Below are the code and all the weights of a small trained network. Each question names an input and a class and asks about switching units off, where a switched-off unit gives its printed mean instead of its output.

import numpy as np


def w(rows, s, z=0):
    codes = np.array(rows[::2]) - 128.0
    scale = np.full(codes.shape[1], s)
    scale[-1] = z or s
    return codes * scale


def norm(h):
    return h / np.sqrt((h * h).mean(-1, keepdims=True) + 1e-5)


def f(y):
    return np.maximum(y, 0)


def log_softmax(a):
    a = a - a.max(-1, keepdims=True)
    return a - np.log(np.exp(a).sum(-1, keepdims=True))


def net(x, mask):
    res = np.array(x, float).reshape(1, 5) / 4 @ E
    u = 0
    for l in range(2):
        y = f(norm(res) @ A[l][:, :-1].T + A[l][:, -1])
        res = res + np.where(mask[u : u + 5], y, B[l][:, -1]) @ B[l][:, :-1]
        u += 5
    return log_softmax(norm(res)[-1] @ U[:, :-1].T + U[:, -1])


A, B = {}, {}
E = w([
[155,145,169,117,117,158,117,100],'x0',
[196,86,88,162,157,129,195,167],'x1',
[34,108,146,100,177,61,226,166],'x2',
[220,205,141,90,38,82,247,134],'x3',
[191,148,81,2,245,142,121,119],'x4',
],0.0081)
A[0] = w([
[223,3,137,157,146,218,185,224,96],'0.n0',
[62,153,137,108,100,67,66,61,72],'0.n1',
[97,146,250,72,99,105,57,117,172],'0.n2',
[79,98,122,171,197,115,24,112,65],'0.n3',
[204,157,65,120,77,28,106,133,2],'0.n4',
],0.0069,0.0023)
B[0] = w([
[136,246,62,77,113,144,142,203,226],'0.n0',
[124,140,44,151,160,134,165,155,199],'0.n1',
[110,165,116,127,153,157,149,185,228],'0.n2',
[147,77,115,75,25,198,150,115,253],'0.n3',
[153,128,139,142,87,182,166,118,177],'0.n4',
],0.011,0.0051)
A[1] = w([
[136,117,174,254,47,137,131,141,83],'1.n0',
[129,163,185,58,163,163,104,207,3],'1.n1',
[173,173,218,95,20,120,244,50,73],'1.n2',
[200,169,76,27,195,81,21,149,41],'1.n3',
[191,121,74,178,108,198,134,115,38],'1.n4',
],0.0068,0.002)
B[1] = w([
[234,229,204,207,226,1,30,103,218],'1.n0',
[67,221,45,116,168,77,121,41,182],'1.n1',
[230,44,76,72,156,237,122,143,253],'1.n2',
[213,194,35,166,229,20,82,53,230],'1.n3',
[192,150,109,45,170,124,147,206,215],'1.n4',
],0.008,0.0052)
U = w([
[81,161,171,124,177,164,165,182,129],'0',
[119,44,220,103,151,223,175,149,179],'1',
[90,111,248,108,207,135,159,164,234],'2',
[130,127,231,207,255,57,114,77,2],'3',
],0.0081,0.0025)

Each question gives the input, the list of numbers given to net, and the class t.
The units are the neurons (one row each of A and B). Each row of codes is followed by its name. A weight is (code - 128) times the scale printed after its matrix; where a second scale follows, it is the last column's (A, B and U).
mask holds one flag per neuron, layer by layer. A switched-off neuron (its flag False) gives its mean, the last column of its row in B, instead of its output. The means were averaged over made-up inputs and are rounded, as every weight is.
A unit's drop is (log p(t) with every unit on - log p(t) with that unit switched off) / (log p(t) with every unit on - log p(t) with every unit switched off).
The circuit of an input: a set's keep is (log p(t) with only the set's units on - log p(t) with every unit switched off) / (log p(t) with every unit on - log p(t) with every unit switched off). Starting from all 10 units, units are removed one at a time, each time the one whose removal leaves the highest keep (on an exact tie, the one counted first), for as long as the keep stays at least 0.8.
units of the circuit, in order: the units of the circuit, biggest drop first
k most important neurons: the k neurons with the biggest drops, biggest first
top k neurons in layer l: the k neurons of layer l with the biggest drops, biggest first
drop of u: that unit's drop, to one decimal
input [3,3,1,-4,-8], class 3: units of the circuit, in order => [1.n0]
input [-4,-1,-3,7,4], class 1: units of the circuit, in order => [0.n4 1.n2 0.n0]
input [-8,-3,-2,4,-7], class 3: 3 most important neurons => [1.n0 0.n3 0.n0]
input [3,-2,-2,-6,1], class 1: 2 most important neurons => [0.n3 0.n0]
input [6,-4,0,4,5], class 3: top 2 neurons in layer 1 => [1.n3 1.n1]
input [4,-4,6,-8,1], class 1: 2 most important neurons => [0.n3 0.n0]
input [-7,-2,3,-4,-7], class 3: 3 most important neurons => [1.n0 0.n0 1.n2]
input [-4,5,3,-2,6], class 3: 2 most important neurons => [1.n3 0.n3]
input [-7,-6,1,-2,7], class 3: top 3 neurons in layer 1 => [1.n3 1.n2 1.n4]
input [4,6,1,2,-8], class 3: 2 most important neurons => [1.n0 0.n3]
input [-4,-3,3,5,8], class 3: top 3 neurons in layer 0 => [0.n3 0.n0 0.n2]
input [6,-3,4,-4,-3], class 1: top 2 neurons in layer 1 => [1.n3 1.n0]
input [1,-4,-4,-1,6], class 3: top 2 neurons in layer 0 => [0.n0 0.n4]
input [3,3,2,-3,-6], class 3: most important neuron => [1.n0]
input [6,3,1,-8,-1], class 1: drop of 0.n3 => 0.7
input [1,-2,-2,-8,-2], class 1: drop of 0.n0 => 0.1
input [-6,2,-2,-1,8], class 3: drop of 0.n2 => 0.1
input [4,-4,7,-8,1], class 1: drop of 1.n0 => 0.2
